Each row is shifted at random along 8 fixed directions that mean nothing.
Known rows, with every step that occurs
nugediz, notum, redub, gavu, nipo, sefur, lemug: [  92  105  138  165   75  186  387 -150  -90  -74  141  199 -274   -6
  233  -60  118  138  -79    8 -166  167  -77 -135 -120   -9 -297 -568
   11   84  -70  -80 -238  115   39  -18  148  -81 -108 -289 -166  351
    5 -265  244  157 -168   87 -127   -3  -74  186 -316 -609]
sefur, sugebap, nipo, lemug, notum, gavu, nugediz: [ -79  -60  -69  222   99 -189   30 -113  139 -101 -187   87 -243 -169
   25  316   96   13   79   17  -49  396 -182 -165 -171    9  148  -55
  217 -106   52  -15  -60 -232  252  201  -60   10  -34   34  134  158
 -146  -86 -110 -207  -22 -242   66  -58   30  132  -42   12]
gavu, nugediz, sugebap, nipo, notum, sefur, lemug, redub: [ 125  398  -63  238  206 -202  293 -217 -168   59  -17   97 -506 -419
  333    6 -135   88   79 -103  -47  149 -240  -86 -197 -105  -28 -293
 -133 -176  115   62 -131   50 -173 -127  107   21 -601 -367 -128   14
  109 -429  205  196 -105 -110  -62  -12 -154  220 -385 -193]
redub, gavu, nugediz, notum: [-116  145   68  -31 -126  201  142  -25   16  -23 -134   46 -236   46
  379  113   65  -68   18 -131 -377  107   49   41   88  233   58 -477
  291 -227 -135 -321 -295  109  -42  -66  105  146 -149 -309  -62  171
  -66   47  -61 -107  -39  -20   96  215   74  124   89 -261]
lemug, redub, nugediz, nipo: [-196  -33 -168   21   12  -49   97 -287  106 -209  -78   97   21 -166
 -144  -30  -43 -150   35 -123 -114 -144  161 -156 -177   77  220  -92
  -70  133  -40  -60 -121  -19  150  -12   55 -361   87  209   42 -304
 -216  178    6 -220  324  -36  -30   -7 -307  -51  220  159]
nugediz, notum, sugebap, sefur, lemug: [ 193  137 -224   13  -25 -113  382   20  120 -153   75  288 -261   32
  136   64  130  309 -266  202   37   72 -376   -6 -142 -570  -20 -496
  -30  224  303  136 -284  158  218  216  213  192   25  -66   43 -217
   47 -208  100  333  109  142 -225 -253    7   16 -196 -134]
sugebap, nipo, notum, sefur, bosak: [  59   87  -82  206   -7 -353  234 -287   -8   -4 -249  283 -459 -332
  161   66  -71   16  131 -322   46  251 -102    6  -94  -42  -81  156
  204 -174   77  209   88  -39  -96 -188  -89  138 -301 -358 -144   12
  245 -222  126  217  109 -220  116  -20  -52  197  -70   29]
notum, gavu, nipo, sugebap, lemug, redub, sefur, bosak: [  89   75   22  -43  -78 -186  226 -218  -59 -142 -146  417 -316 -139
  322  -35  149   69   16 -150   86  125  -65  -42 -174 -177  -30  -93
   28  -13   94  193 -122  -92   17   36  -54  -83  136 -189 -113  111
   15  -76  194  210   27    3    5  -51   24   17   86 -113]
sugebap, bosak, sefur, lemug: [-132  252  -16 -216  -38  178  140  108  142 -343   27  280 -284  261
  344  427  -64   41 -440  178 -163   61 -548 -151  -39 -265  -19 -672
  -34  -80   52 -162 -564   39  330    9  295  361   85 -256  196   88
  168  -20 -209  214   88  154  -85   36   69   22 -284 -364]
nipo, sefur, lemug, redub, sugebap, bosak: [  10 -137  153  -77    4 -147  188 -191  124 -105   -5  217  109   -4
 -115   34  223   32  -10   15 -181 -100  291 -102  159  463 -214   67
   79  -73   95 -133  -20   32  128 -199 -123 -142  367 -219  -31  301
  -78   57 -129  125   33  298  224   97 -129   75  218 -340]
bosak, lemug, redub, sugebap, nipo: [-169 -304    4 -333 -259  -34  140  -82  -63 -267   67  101 -175  -33
  108  -16  -46 -187   15   16   76   18   37   -5   37 -133  183 -240
  185  137   -8  -13 -382 -181   77  147    2 -258  225  178  158 -226
 -369  267  362 -142  183   93  -64 -153   -5 -276  447  -65]
sefur, bosak, lemug, sugebap, nipo: [-111  309  115 -107   50  -42   63  -32   62 -117 -213   97 -100   67
  302  302  -37    8 -166  -90 -180  -26 -157 -155  -26  223   89 -263
   15 -343 -184 -257 -244 -101  214 -366   65  219 -110 -375  -71  346
  170  152 -362  259  109  326  103  310  -49  197   80 -194]
sefur, bosak, lemug, nipo, notum: [ 106  -59  108 -224  -99   87  125  -28 -304   -9  -22  300 -204  -34
  245 -117 -226  -36   43 -280  -91 -192  -41   18  145   49 -272  109
  192  -65    1   27 -127  223 -110  -93   20  182 -218 -526 -142   16
   84 -110  130 -115   96  256  167 -262  -77   28  -82  -40]
nugediz, nipo, notum, redub, sefur, lemug, sugebap: [  -9 -333   40 -212  -43  164  162  -68   77 -259  227    3   96   63
   18   11  207  -39    5  175 -243  -35  203   67   63   79  -80 -409
  156  196   63 -109 -355    5  151   74  -33 -175  128  105   11   78
 -358  173  270 -118   34  231   27  -67  -78 -170  346 -405]
nipo, lemug, redub, bosak, sefur, sugebap: [  65    8   27 -195  -71    4   35  -56   69 -229   74  312 -119   97
  338   92  221  100 -180   74 -116  -21 -102   -8   11 -378  -83 -300
   85   56  183  153 -421   56   85   63   -3   75   75 -163  -21   83
  -36  -96  169  199  -54  144  -18  -87   28  -70  133 -274]
redub, bosak, sefur, sugebap: [  84 -262   15  126  -95 -152   87  -79  247  -85  209   99   72   23
  -92   98  331   87   -9  115 -173  247  199  -29   17 -149 -246   29
  190  115  154  257 -113  -52  103   85 -227 -134   98    2  -18  120
 -101 -140  273  127 -125  -23  137 -220  -50  -18  135 -318]
bosak, sefur, sugebap, lemug, nipo, notum, gavu: [  90 -300 -170  204  166  -77  265  -20  -78  -40  181  117 -332 -270
 -149  128  -49  154 -107  106 -128  145 -208 -250 -167  -63 -341 -151
  192  297   16  -12   14   80  189  171   17  125 -237    0  132 -112
  -41  -67  151 -222  -74 -197   42 -314 -260  -47 -487 -172]
lemug, nipo, notum, sugebap, sefur, bosak: [ 119  -56  -66   62 -210 -214  262   56 -125  -53   71   18 -450 -230
  112  148 -177  -21  110  -52  -86  604 -122  -39  -67 -133 -277  100
  143 -167  -29  229 -142 -267 -124  133  -71   36 -351 -184   17  -65
   76 -232  549   99 -137 -237  111 -430  -52    9 -288 -316]
gavu, nugediz, nipo, notum, redub, sefur, lemug, bosak: [-215   61 -190   75   99   42  145 -136  277 -389  -69  -20  -98   52
  -26  438  -68 -207  -51   81 -360  259 -101 -201 -141  211   37 -350
   28 -143    9 -235 -270 -300  310   -6   76   -8  163  118  192   36
 -110   16 -159 -139   47  -75   85   16 -221   77  -53 -333]
bosak, lemug, redub, nugediz: [-234  -21  -32   62  147  -14  -87 -122  188  -97   59   -6  -42   26
   22  270 -305 -386   52  -20 -248 -133  -43 -175    8  199  133   54
   64 -223  255 -118 -160  -25  109  -59  -28  -85   21 -105  260 -254
 -200  -89 -306 -329  110   11  187  -16 -212  100   16  155]
redub, gavu, nugediz, nipo, notum, sefur: [  23  228 -176  178  116  -44  209  -37 -116   44 -117   85 -542 -143
  345  173 -260  -39  -71 -159 -231  283 -451 -216 -211 -215   -7 -292
  151 -136   33  -32 -230   50   31   71  237  333 -387 -335  104 -157
  106 -296   32  -98 -125 -264  -41 -115 -109  180 -475  -95]
notum, sefur, bosak, lemug, redub: [ -21  -79 -108   84  195 -141   15 -255  172 -151  166  162 -154 -181
   -9  172  -66  -88  -18   63   -2 -102  -97 -112  -99   22 -116 -126
 -142   80  244   99  -15    0   65 -100 -125  -97   -7   21   51 -116
  -20 -115  -32   31   76  -84  152  -30 -269  -49  -62  -33]
nipo, notum, redub, sugebap, bosak, sefur: [ 167 -288   98 -240  -84 -105   83 -104   16   13  184  397  -11  -71
  -62  -69  202  146  -62   -9 -117 -246   52   21  232  -15 -347   95
  195  240  288  126  -72  343   28   49  -72   21  149 -280  -43   -7
   26 -129  143  -34   32  153  262 -252  -60 -165   -4 -123]
notum, sugebap, nipo, sefur, bosak, lemug, redub: [ -85   25  -85  164  160 -269  -32 -276  186 -180  -45   59 -275 -158
  150  230 -106 -106    7  -32  113  228 -210 -143 -169  -94  126  -36
  -14 -174  160  193 -101 -290   81 -139  -99  -65  -58  -44   30   41
  -12 -165   38  207   42 -106   18   58 -145   95  103  -88]
redub, sefur, lemug, notum, gavu, nipo, sugebap, bosak: [  63 -413  146 -110 -103 -159  224 -208   74 -140 -127  377  107  -48
 -244   -8  362  163   35  -34  -26  -25  264  -70  149  433 -271  179
  270  178   22 -100   89   16  304   -5 -175 -145  503  -93  -57  382
 -136  208  -60  -62  146  247  229  -18   33  -48  288 -204]
redub, bosak, lemug, nipo: [ -74  -97 -256  132    4 -251  212 -232  101 -181  -70  262 -195 -132
  -76   53  -71  -26  -16 -118  107 -129    2 -121 -199 -125  -29   39
   29  186   72   71   42 -104  156  -46  -78 -170  199  138   66 -279
  -76   62  -29   12  266   17   24 -145 -244  -23  123  206]
redub, gavu, nipo, sefur, lemug: [ 113  137  238  172  106   16  343 -245  -78   62 -101  364  -34   22
  213 -177  134   79   -6 -220  -62  -92   49 -141  -92  209 -179  -61
   41  -76   29    6    1  194  119 -194    1  -69   94 -524 -208  421
   18 -175 -151  196   30  330    8  133   67  332  -39 -220]
sefur, bosak, lemug, notum: [ -12  -62 -110  -68   48   49   54  -79  111 -240   78  320  -81    0
   46  129  176  243 -204  126  -84 -307  -37   62   17  -85 -198 -363
   50  267  102  -69  -73  215  151  -39  -58  169   53  -50  -82    5
   28   48 -108   57  204  164  153  -30 -105  -67   50  -87]
notum, nipo, sefur, sugebap, bosak, lemug, redub, nugediz: [ -89  242  158  -48   36 -149  -76 -203  109 -133 -139  253 -366  -73
  457  189  -62 -129   52 -218   21   80 -256  -15  -46 -198  242  -37
  170 -324  251  179 -324 -106  -43 -104   34  -59 -212 -404  -56  157
   48 -370    3  143   41   36   52   74   84  176  113  -42]
notum, gavu, nugediz, redub, sefur, bosak, lemug: [ -17  142   65  206  100 -121   27 -282  367 -137   23  363 -237   63
  266  208  186   62  -69    0   18  101 -253  -31 -132 -266  -18 -329
   93  -43  286  190 -165   16  158  -67  -52  -13  119 -173  -99  227
  115 -309  -79  288  -15  -47   52   98  -28  167  -17 -143]
notum, sugebap, nipo, sefur, bosak, lemug: [  17 -167  103 -149 -119  -64  190  -88  118 -130   88  264 -133   74
   77  169 -137 -101  -24   19  -70   38 -194  -47  167   13 -316  -72
  228  -20  164    9 -277   26  206  -68  -76   51   73 -222   50   27
   30   -8   66   92  104  203  155 -164  -37  -46  -28 -171]
gavu, nugediz, notum, redub, sugebap, lemug, nipo, sefur, bosak: [  84  -46    9 -371 -128  -17  306 -149   47 -266 -110  476   72   27
   36   -7  202   94  -45  -20 -189 -207   34    0   53   32 -161 -104
   24  187  160  -50 -281  131  226  122   55 -126  370  -75  -37   18
  -99  133   24  -58  229  313  117 -187  -51 -152  159 -159]
redub, sefur, lemug, bosak: [  43   80 -250   -8   -6  -22  250    8  115 -290   38  207  -50   75
   -4  205   54   46 -203  122 -161   -6 -125 -141 -158 -127  -98 -247
 -151  127  151   -9 -134  -55  239  145   67   52  279   83  142 -188
  -16  -22 -135   83  104  110   44 -211 -139  -37 -134  -97]
lemug, bosak, sefur, sugebap: [  79  -92 -106 -204   -7  -59   39  -37  200 -169   59  213  280    5
  -46  172  255   94 -177  134 -301 -222   44  -74   28    0 -117  -70
  -23  160  163   28 -174  154  295   17 -103  103  104  -31   40  -53
  -57  192 -176   15  155  216  211  -90  -76 -172  143  -34]
redub, sugebap, nipo, lemug, bosak, sefur: [  98   76   88   54  -31 -261  349 -334 -171   16  -33  436 -446 -458
  291 -213  223  300   47 -259  134 -289   62  177   17   20 -308 -125
  160  180   25  113   16  217 -200 -309 -113 -100 -300 -349 -314  200
  167 -110  242  388  141   71  163  212  103  -15  101  -88]
notum, nipo, sugebap, bosak, lemug, redub, gavu, nugediz: [ 207  198  -53  206   23 -205  150   50 -206  224   34  112 -305 -190
  129   68 -288  -71  132  -46 -159  327 -247 -357 -160  -89 -215  202
  -40 -249  133  106  -59  -65  -41  252   -2    4 -211 -346  127 -161
    2 -465  158 -152 -304 -101  118 -559 -236  167 -649  -18]
gavu, nipo, notum, sefur, bosak, lemug, sugebap: [ 141  110  238 -360  -54  227    2  200  -80 -134  184  183 -136  224
  477  221  170  177 -206  151 -241   55 -277   -7  110 -176 -284 -520
   20  -27   -2  -57 -495   61   95   58   78  259  -72 -360 -110  468
  112 -111  110  150 -237  311  136 -100   72  -64 -133 -543]
sugebap, lemug, nipo, sefur, bosak: [  17 -104  -65 -113 -211 -166  324 -137 -144 -233 -126  299 -333 -196
  111  -23 -126  -47   62 -187  127  192  -81   -9  -91  -79 -126  152
   59   17   -9  207 -159 -186   -1   89  -23 -135   58  -77   34 -107
  -24   31  336   79  213  -25   30 -242   45 -100   49  -65]
nipo, lemug, notum, redub, sugebap: [  51  -10   66 -394 -132   80  -25  -33  -92  -91   88  195 -319   43
  623  -13   64  -77   33  -35 -154 -191   -8  207  164 -310   41 -560
  243  -45  199  -83 -482  165 -176   -6   18  147 -148 -268 -106  -58
 -130  -55  249   31  -84  165   15    1   -2 -119  328 -132]
nugediz, nipo, lemug, notum: [   2  -18  -73   89  183  110   65  -82  -40 -154  -41   76  -78   75
    7   54   58  212 -201  -41 -102 -125   -5 -148  -59  114 -133 -255
  -31  128 -113 -172  -28   86  175 -108  142  119   42 -110  -95  213
   23  -60 -199   -6   57  208  -11   79 -202  149  -30 -239]
sugebap, lemug, redub, bosak, sefur: [-171 -212   65 -334 -102  145   -5    3  102 -296  153  210 -145  175
  135  276 -111 -239 -180   25 -174  -86 -135  -93  131   99 -126 -185
  101    4  136 -109 -353  -37  155   25   30   -6  313  -67  244  -67
 -107   74  -41 -186   58   59  194  -48   -2 -188   48 -240]
notum, gavu, nipo, lemug, bosak, sefur, sugebap: [  44   77 -356  -13 -111 -434  198 -345   57 -217 -333  525 -451 -409
  436    0  196  153   -9 -143  272    3 -290  101 -295 -690  274 -177
  190  177  233  377 -213  -55  105  103 -104  101 -125   38  -44 -324
  -34  127  217  295  332 -204 -158  -21  150 -180  343  415]
nipo, sugebap, lemug, redub, gavu, nugediz, notum, sefur, bosak: [ 110   52  -60  192  135 -229   24 -142  339 -159 -205  195  -82  162
  146  246  292  135  -77  -21  -26  384 -191 -139 -178 -197  140   39
   80 -132  327  264  -58 -214  231  126    2   76  360 -115   -6  298
   19 -338 -162  209 -110    1   33  -39   34  227  112 -231]
redub, gavu, nugediz, notum, nipo, lemug: [ 150   82 -175  510  254  -60  413 -126  -13   54   60   77 -291 -101
 -194   41   54  307 -103   65 -160  168  -77 -344 -205   -1 -413 -340
  -29  236  -87 -174   65   93  188   49  180  -26  -25  -19  -42  143
  101 -344  -30   38 -200  -21 -126 -167 -436  299 -580 -362]
gavu, nipo, sugebap, sefur, lemug, redub: [ -60   28   69 -210   75   63  120  -96 -108 -185  -30  104  -22  -22
  138   85 -139 -158  -67    3 -123  -61  -81 -204  -50  262   66 -127
 -169 -149    1 -133 -274  -68  168  -47   87  -38   93 -207  129   80
 -185  100  -97 -108   98  230   14   40  -43    4   35 -198]
nugediz, redub, bosak, sefur, lemug, nipo: [ 120  115   17   54    1   92  387 -102 -168 -104  329  253 -179 -177
   32  -84   -4  170 -115   20 -175 -131   22 -137 -154  -34 -504 -397
 -271  275 -101  -33 -140  197  -20  -67   86 -251 -260 -136 -167   10
   80 -167  346   94  -29  103   22 -249 -315  -31 -474 -422]
bosak, sefur, sugebap, lemug, notum: [ -78 -314 -102   47   -5 -150  120  -97  113 -148   39   13 -153 -130
   -2  134   31   13   24   21   -5   37   76  104   36   84  -14    7
  284   41  167   43  -31  -75   86  -30 -143   41  -70  -39   77  -49
 -211   20   73  -61  161   18  144  -27   81  -39  288 -100]

Rows
[  45  -92   61 -285 -292 -171  171 -214  -46 -205 -164  475 -365 -207
  329 -116  274  118   75 -114  180   86   28  147   68 -220   67 -285
  302   49   68   82 -230  -21  -26   54  -78  -72  171 -121 -189  132
  -43  100  406  223  134   28  -33  -49  116 -127  390 -115] | sefur, lemug, redub, gavu, nipo, notum, sugebap, bosak
[-126 -298   45 -211   -5  -55   99  -74  259 -301  -20  188 -123  104
  -16  281  143   25 -162   69 -102  -10 -114  -16  121  118  -24 -191
  351   92  118 -136 -253  -85  344  -36    8   76  348    2  141  189
 -121  153 -131  -24  153  166  140  118   80  -66  308 -268] | redub, bosak, lemug, nipo, notum, sugebap, sefur
[-118 -463   68  -29   -9 -123   41 -151  249 -222   73   85 -124  -77
 -132  229  114  -92   72  114  -83  196    1   -7  105  266  -41   62
  385   10  188    2 -154 -200  199  113 -162 -134  276   99  214  117
 -309   74  103 -213   34  -92  233   -1   83 -118  256 -224] | nipo, notum, gavu, nugediz, redub, bosak, lemug, sugebap, sefur
[  53  -32   27  -46  -16 -102  130  -36   79 -177   37  121 -208  -43
   79  185  174  125  -60   98 -114  212  -12  -25   46   37 -117 -200
  110  -99   77  -26 -181 -107   46  -14    1   64   76 -167   -9  251
   38 -132  123  204  -92   77   88  -48  -63   51   -2 -428] | nipo, notum, redub, sefur, lemug, sugebap, bosak
[ 128   55 -359  112  177 -262  432 -137 -115   -8   34  203 -345 -345
  -60   18 -170  146  -60   56 -151 -102 -272 -187 -191 -211 -186 -172
  -76  267  239  -37  -91  188  125  173  196   91 -137  -11  180 -465
  -44 -168   89 -177   52 -108  -28 -340 -336  -44 -448   43] | gavu, nugediz, redub, sugebap, lemug, nipo, notum, sefur
[ -89  201   36 -118  102    2   50 -103    1 -182  -31  142 -422   13
  444  243  -83  -30 -200  -52  -86  -12 -319 -121  -71  -73   53 -451
   25 -144   37 -108 -373  -65   62 -173  172  156  -75 -304   43  160
   68 -143  -81  181  -51   98   -4  216  -38   66  -29 -318] | notum, nipo, sugebap, bosak, lemug, redub, sefur
[ 110 -293  -83  -83   22  -14  112  -75  166 -112   69  350  -48   23
 -100  146   40   17 -101   77 -214  -99 -166 -147   83  -23 -189  -24
  277  211  363  -16 -102  257  250  220   13   84  122  -85  128 -244
 -110  -49 -112 -270   83   39  142 -302 -173 -114 -182   38] | nipo, sefur, sugebap, bosak, lemug, redub, nugediz, notum, gavu
[  33 -252  118 -326  -36  158  170   21    8 -171  158  301 -144   24
   95  182  101  111 -146  127 -256 -185 -205  -27  174  159 -368 -412
  246  285  112 -261 -321  239  257  105   63   99   66 -142   74  131
 -107   71    8 -237   32  177  258  -91   52 -223 -125 -340] | redub, gavu, nugediz, nipo, sugebap, bosak, lemug, notum, sefur
[ -89  -83  -19  -81  -33  -55  156 -107   88 -240  -86   96 -282  -11
  276  202   27   27  -25  -12 -145   70 -149   39   28  -85  -46 -290
  306   12   29  -78 -422  -93  134  -69   43   78 -118 -111   23  132
  -97   60  113   41   78  104   34   84   26  -38  225 -253] | redub, nugediz, notum, sefur, bosak, lemug, nipo, sugebap
[ 301   37  181  153  -57  -75  104   42   80  180  281  -24 -103   51
  250   60   96  -22  167   47 -252  443  -29  -89   32 -107 -307  -37
   75 -168  264  238 -196  -45  -98  171 -125 -166 -157 -261 -105  209
  -51 -512  346   96 -462   19  175 -346  -59  101 -253 -419] | notum, sefur, bosak, lemug, redub, gavu, nugediz, sugebap
[  41 -102   39  -30  -81   93  197   19  -54 -148   53  189 -253   78
  195  245  -67  -87  -32  -23 -259  292 -105 -146  -30   95 -370 -187
  126  -38  -14  -79 -159  -93  110   90  -31   84   22 -188   32  142
   -2  -83  111 -122 -145  -55  176 -211  -58   27 -252 -389] | redub, gavu, nipo, lemug, notum, sefur, bosak
[   4   26 -154 -163  -25 -252  185 -283  135 -262 -266  362  -61  -99
  141   74   25 -117   32 -161    5 -156  -52  -20  -66  -15  170   36
   75  -57  263   58 -125  -82  185  -83  -58  -24  233  -81   18 -167
  -77  106 -152  121  326  196   65    7  -34  -30  347  193] | notum, redub, sugebap, nipo, sefur, lemug, bosak
[  27  -44 -221  103  -22 -166  239 -170  167 -353  -16  100 -266  -90
   31  137  178  101  -44   50   18  310  -71  -23 -166 -276   60 -285
   78  128  125  156 -176 -281  111  122   35 -116  138  204   -5  -15
  -68 -145  278  216   36  -58  -98 -132  -98  -24  125 -288] | nugediz, sugebap, nipo, notum, redub, sefur, lemug, bosak
[ -92  213 -122 -272   41 -162   11 -255   58 -222 -312  384  -99  -75
  299  108 -208 -157  -58 -138    2 -275 -299 -104  -90  -64  289   12
  -62 -197  224   34 -323    8  204  -99   53  114  100 -242  104 -245
  -68  129 -247    7  372  210   36   48  -44  -39  217  287] | gavu, nugediz, nipo, sugebap, sefur, bosak, lemug, redub
[ 314  104 -100   39   -7 -201  447 -140 -206  105   42  283  -95 -273
   -7 -273   80  261   20 -100   -7 -194   71  -27 -117 -129 -163  -43
 -111  211  141  103   67  273  -47    6   60 -117 -229 -237 -208 -223
   17 -177  216  159  124  260  -33 -304 -196   32 -165   24] | nugediz, notum, redub, sefur, lemug, sugebap, nipo
[-145   25 -127 -206   33   85  -10  -79  314 -229   16  174  109  215
  260  305   94 -135 -177  230 -461 -180 -139  -88  -11 -109  170 -581
  128  -12  278 -264 -484  147  374   88   62  174  195  -10  193 -202
 -299  222 -265 -233   73  128   38   43 -130  -84  198  -55] | bosak, sefur, lemug, notum, gavu, nugediz, redub, sugebap
[  77   -3 -139  112 -133 -389  263 -236  -57    5   12  227 -271 -328
    9 -112 -111   13  189 -138  166   69    8  -48 -141 -188  -82  183
  -29   54  137  249   -6 -102  -73   60  -84 -323  -63  -26  -35 -265
  -78 -176  370   64  113  -45   38 -372 -201  -55  -14  129] | gavu, nugediz, redub, sugebap, bosak, lemug, nipo
[ 102  107 -113   10 -128 -236  125 -152  -59 -108 -256  462 -408 -135
  429  -77   94  236  -27 -197  218   70 -283  104 -142 -516  147   16
  299    1  249  356 -145   20  -21  148   -5  145 -108 -328 -128  -88
  -19 -269  228  214  171   42  -38 -216  233   48  150  123] | redub, gavu, nugediz, nipo, sefur, sugebap, bosak, lemug, notum
[  25 -169 -177  132   63 -136  171   -4   87  -24   22   13  -42   29
   29  256 -147 -135   11  109 -312  162  -69 -214  -68   98 -214   56
  214  -98  140  -62  -87 -124  238   39 -162  184   53 -105  196 -141
 -178   74  -72 -152  -72   55  182 -242 -209   41  -80  -87] | redub, gavu, nipo, notum, sefur, bosak, lemug, sugebap
[  61   55 -248   81 -105 -137  360 -100 -125 -178  -75  263 -505 -244
  273   82 -115  -41   45  -99  -17  252 -220  -57 -211 -238 -111 -223
  114   31   83   97 -125 -141  -12  152   -5   74 -124  -67   48 -235
  -13 -107  290   39   31 -206   -3 -276  -37  -35 -206  -46] | redub, gavu, nipo, notum, sefur, lemug, bosak
